Below are the code and all the weights of a small trained network. Each question names an input and a target symbol and asks about switching units off, where a switched-off unit gives its printed mean instead of its output.

import numpy as np


def w(rows, s, z=0):
    codes = np.array(rows[::2]) - 128.0
    scale = np.full(codes.shape[1], s)
    scale[-1] = z or s
    return codes * scale


def f(y):
    return np.maximum(y, 0)


def softmax(a):
    e = np.exp(a - a.max(-1, keepdims=True))
    return e / e.sum(-1, keepdims=True)


def log_softmax(a):
    a = a - a.max(-1, keepdims=True)
    return a - np.log(np.exp(a).sum(-1, keepdims=True))


def net(x, mask):
    ids = ['ΘΩαγδεημπστφ'.index(c) for c in x.split()]
    T = len(ids)
    res = E[ids] + P[:T]
    q, k, v = (res @ M[0].T for M in (Q, K, V))
    z = softmax(np.where(np.tri(T) > 0, q @ k.T / 2**0.5, -1e9)) @ v
    res = res + np.where(mask[0], z, O[0][:, -1]) @ O[0][:, :-1]
    y = f(res @ A[0][:, :-1].T + A[0][:, -1])
    res = res + np.where(mask[1:13], y, B[0][:, -1]) @ B[0][:, :-1]
    return log_softmax(res[-1] @ U[:, :-1].T + U[:, -1])


Q, K, V, O, A, B = {}, {}, {}, {}, {}, {}
E = w([
[140,143,163],'Θ',
[104,102,207],'Ω',
[142,77,142],'α',
[52,135,55],'γ',
[235,202,128],'δ',
[98,97,153],'ε',
[170,180,147],'η',
[254,173,120],'μ',
[59,168,110],'π',
[218,25,101],'σ',
[252,147,121],'τ',
[160,18,117],'φ',
],0.015)
P = w([
[140,79,248],'0',
[93,120,186],'1',
[187,131,44],'2',
[88,119,186],'3',
[188,127,42],'4',
[88,116,185],'5',
[188,125,39],'6',
],0.011)
Q[0] = w([
[52,195,175],'H0',
[1,107,117],'H0',
],0.012)
K[0] = w([
[53,236,13],'H0',
[2,95,8],'H0',
],0.008)
V[0] = w([
[107,241,156],'H0',
[3,112,151],'H0',
],0.0062)
O[0] = w([
[141,255,120,14],'H0',
[22,152,29,3],'H0',
],0.0083,0.0023)
A[0] = w([
[158,193,62,218],'N0',
[153,165,124,172],'N1',
[53,140,94,177],'N2',
[126,189,205,254],'N3',
[73,197,235,48],'N4',
[182,131,43,110],'N5',
[78,193,223,65],'N6',
[120,115,79,169],'N7',
[123,178,126,156],'N8',
[8,116,174,237],'N9',
[50,139,94,169],'N10',
[72,117,237,102],'N11',
],0.014,0.0045)
B[0] = w([
[87,67,113,225],'N0',
[129,86,128,191],'N1',
[197,127,166,192],'N2',
[205,190,111,255],'N3',
[122,144,66,198],'N4',
[76,189,154,245],'N5',
[121,169,5,192],'N6',
[99,121,131,184],'N7',
[141,155,79,161],'N8',
[66,159,196,234],'N9',
[204,132,172,192],'N10',
[32,114,123,228],'N11',
],0.013,0.0065)
U = w([
[69,190,56,144],'Θ',
[2,150,52,30],'Ω',
[50,120,172,100],'α',
[153,161,227,198],'γ',
[219,174,76,69],'δ',
[40,170,159,95],'ε',
[134,165,10,255],'η',
[242,173,163,67],'μ',
[138,235,156,181],'π',
[198,11,151,189],'σ',
[239,140,189,68],'τ',
[44,39,128,77],'φ',
],0.0099,0.0052)

Each question gives the input, a string of symbols that net reads in full, and the target symbol t.
The units are the heads (2 rows each of Q, K, V and O) and the neurons (one row each of A and B). Each row of codes is followed by its name. A weight is (code - 128) times the scale printed after its matrix; where a second scale follows, it is the last column's (O, A, B and U).
mask holds one flag per unit, heads first, then neurons. A switched-off unit (its flag False) gives its mean, the last column of its rows in O or B, instead of its output. The means were averaged over made-up inputs and are rounded, as every weight is.
A unit's drop is (log p(t) with every unit on - log p(t) with that unit switched off) / (log p(t) with every unit on - log p(t) with every unit switched off).
The circuit of an input: a set's keep is (log p(t) with only the set's units on - log p(t) with every unit switched off) / (log p(t) with every unit on - log p(t) with every unit switched off). Starting from the 12 units with the biggest drops (on a tie, the unit counted first), units are removed one at a time, each time the one whose removal leaves the highest keep (on an exact tie, the one counted first), for as long as the keep stays at least 0.8.
units of the circuit, in order: the units of the circuit, biggest drop first
unit that matters most: the unit with the biggest drop
k most important neurons: the k neurons with the biggest drops, biggest first
drop when u is switched off: that unit's drop, to one decimal
input φ μ π η, target η: units of the circuit, in order	N6, H0, N4
input φ Θ Ω π, target π: 4 most important neurons	N9, N10, N2, N6
input Ω ε Ω τ μ μ φ, target Ω: units of the circuit, in order	H0, N5
input σ γ μ φ μ τ Θ, target σ: units of the circuit, in order	H0, N3
input γ γ γ Ω, target Ω: 3 most important neurons	N11, N6, N4
input μ γ σ τ, target τ: units of the circuit, in order	H0, N5
input Ω α μ π π δ δ, target Ω: units of the circuit, in order	N0, H0, N5
input γ η α Ω Θ Θ, target Θ: units of the circuit, in order	N6, N3, N11
input σ η α μ Ω, target σ: unit that matters most	N5
input μ π Ω π Θ, target μ: 3 most important neurons	N11, N3, N9
input γ α Θ σ μ δ, target δ: 2 most important neurons	N3, N6
input Ω π δ, target Ω: drop when H0 is switched off	0.3
input σ η η τ δ Ω, target Ω: drop when N11 is switched off	1.3
input Ω π Θ ε τ, target Ω: most important neuron	N5
input η Θ η Θ, target Θ: drop when N9 is switched off	0.1
